[[129 137 127 141 119 141 116]
 [127 130 120 127 132 126 134]
 [118 126 116 120 142 119 143]
 [120 123 120 113 145 113 151]
 [146 134 116 130 126 130 122]]
->
[[120 123 120 113 145 113 151]
 [118 126 116 120 142 119 143]
 [127 130 120 127 132 126 134]
 [146 134 116 130 126 130 122]
 [129 137 127 141 119 141 116]]

[[133 137 119 130 136 118 121 139]
 [136 130 137 118 133 131 107 142]
 [121 145 126 128 135 109 129 126]
 [128 147 116 136 126 111 128 121]
 [130 125 137 124 139 124 136 122]
 [126 140 126 134 131 128 133 115]
 [124 123 135 117 147 136 133 129]
 [133 139 125 135 121 134 131 124]
 [136 132 134 128 131 136 126 132]]
->
[[124 123 135 117 147 136 133 129]
 [130 125 137 124 139 124 136 122]
 [136 130 137 118 133 131 107 142]
 [136 132 134 128 131 136 126 132]
 [133 137 119 130 136 118 121 139]
 [133 139 125 135 121 134 131 124]
 [126 140 126 134 131 128 133 115]
 [121 145 126 128 135 109 129 126]
 [128 147 116 136 126 111 128 121]]

[[102 130 136]
 [114 140 126]
 [101 125 142]]
->
[[101 125 142]
 [102 130 136]
 [114 140 126]]

[[113 131 135]
 [148 111 127]
 [144 130 143]
 [140 146 146]
 [147 144 102]
 [123 129 145]
 [137 148 142]]
->
[[148 111 127]
 [123 129 145]
 [144 130 143]
 [113 131 135]
 [147 144 102]
 [140 146 146]
 [137 148 142]]

[[136 129 139 107 139]
 [133 107 108 112 145]
 [118 111 144 138 121]
 [141 145 127 148 115]
 [131 139 134 114 111]
 [112 121 130 128 146]
 [127 113 144 112 108]
 [111 115 125 125 126]
 [123 135 119 119 149]
 [113 116 132 126 130]
 [134 124 132 148 123]
 [142 114 145 117 142]]
->
[[133 107 108 112 145]
 [118 111 144 138 121]
 [127 113 144 112 108]
 [142 114 145 117 142]
 [111 115 125 125 126]
 [113 116 132 126 130]
 [112 121 130 128 146]
 [134 124 132 148 123]
 [136 129 139 107 139]
 [123 135 119 119 149]
 [131 139 134 114 111]
 [141 145 127 148 115]]

[[134 126 126 130 149 127 136]
 [134 114 112 108 115 140 126]
 [135 131 132 118 137 124 128]
 [124 118 116 130 119 136 126]
 [140 137 141 123 132 118 131]
 [117 134 137 154 134 123 132]
 [136 108 104 112 115 144 125]]
->
[[136 108 104 112 115 144 125]
 [134 114 112 108 115 140 126]
 [124 118 116 130 119 136 126]
 [134 126 126 130 149 127 136]
 [135 131 132 118 137 124 128]
 [117 134 137 154 134 123 132]
 [140 137 141 123 132 118 131]]

[[123 132 129 118 120 147 123 117 130 132]
 [132 121 120 148 147 116 127 156 130 117]]
->
[[132 121 120 148 147 116 127 156 130 117]
 [123 132 129 118 120 147 123 117 130 132]]

[[117 110 110 120 130 124 131]
 [146 138 136 118 124 125 142]
 [139 143 143 138 132 136 127]
 [120 129 131 151 131 134 115]
 [112 130 124 147 134 135 113]
 [110 114 123 125 137 118 124]
 [109 124 128 130 138 107 119]
 [109 127 133 127 134 105 118]
 [115 136 141 143 130 128 115]
 [145 145 147 129 122 125 135]
 [138 115 110 128 128 150 132]
 [120 111 112 125 134 141 125]]
->
[[117 110 110 120 130 124 131]
 [120 111 112 125 134 141 125]
 [110 114 123 125 137 118 124]
 [138 115 110 128 128 150 132]
 [109 124 128 130 138 107 119]
 [109 127 133 127 134 105 118]
 [120 129 131 151 131 134 115]
 [112 130 124 147 134 135 113]
 [115 136 141 143 130 128 115]
 [146 138 136 118 124 125 142]
 [139 143 143 138 132 136 127]
 [145 145 147 129 122 125 135]]
---
[[136 106 118 144 131 105 114 110 128]
 [108 111 130 144 116 127 138 152 109]
 [131 128 146 118 132 139 139 141 148]
 [133 119 113 106 150 116 109 133 110]
 [148 135 142 119 148 130 132 153 122]]
->
[[122 153 132 130 148 119 142 135 148]
 [110 133 109 116 150 106 113 119 133]
 [148 141 139 139 132 118 146 128 131]
 [109 152 138 127 116 144 130 111 108]
 [128 110 114 105 131 144 118 106 136]]

[[135 131 127 125 125 121 135 138 123 136 116]
 [131 136 132 125 124 127 130 146 122 133 117]
 [136 131 127 126 123 122 133 138 121 135 114]
 [123 137 132 122 130 131 130 151 116 130 120]]
->
[[120 130 116 151 130 131 130 122 132 137 123]
 [114 135 121 138 133 122 123 126 127 131 136]
 [117 133 122 146 130 127 124 125 132 136 131]
 [116 136 123 138 135 121 125 125 127 131 135]]

[[111 124 132 132 133 135 117 142 117]
 [128 125 126 129 131 130 128 129 129]
 [153 134 122 122 120 117 144 106 142]
 [121 146 142 119 129 134 130 142 134]
 [131 139 129 115 119 120 132 121 130]
 [133 135 131 127 123 124 132 124 127]
 [106 121 133 132 142 143 116 153 125]
 [119 148 144 118 129 135 130 144 135]
 [145 101 108 148 131 121 128 108 121]]
->
[[121 108 128 121 131 148 108 101 145]
 [135 144 130 135 129 118 144 148 119]
 [125 153 116 143 142 132 133 121 106]
 [127 124 132 124 123 127 131 135 133]
 [130 121 132 120 119 115 129 139 131]
 [134 142 130 134 129 119 142 146 121]
 [142 106 144 117 120 122 122 134 153]
 [129 129 128 130 131 129 126 125 128]
 [117 142 117 135 133 132 132 124 111]]

[[130 124 135 112 118 137 121 117 112 130]
 [121 135 122 139 132 121 136 131 136 134]
 [126 120 126 137 136 120 123 137 140 121]
 [125 127 120 149 144 115 132 145 152 121]
 [126 136 127 124 121 132 132 121 120 137]
 [127 117 130 127 131 125 118 132 132 122]]
->
[[122 132 132 118 125 131 127 130 117 127]
 [137 120 121 132 132 121 124 127 136 126]
 [121 152 145 132 115 144 149 120 127 125]
 [121 140 137 123 120 136 137 126 120 126]
 [134 136 131 136 121 132 139 122 135 121]
 [130 112 117 121 137 118 112 135 124 130]]

[[119 135 125]
 [144 140 141]
 [156 122 115]
 [125 125 131]]
->
[[131 125 125]
 [115 122 156]
 [141 140 144]
 [125 135 119]]

[[128 125 128 130 127 129 127 131 124 120 133 130 136 129 124]
 [126 123 131 129 126 131 126 126 123 144 122 131 118 131 134]
 [129 119 129 131 129 141 129 132 119 141 131 151 123 128 129]]
->
[[129 128 123 151 131 141 119 132 129 141 129 131 129 119 129]
 [134 131 118 131 122 144 123 126 126 131 126 129 131 123 126]
 [124 129 136 130 133 120 124 131 127 129 127 130 128 125 128]]
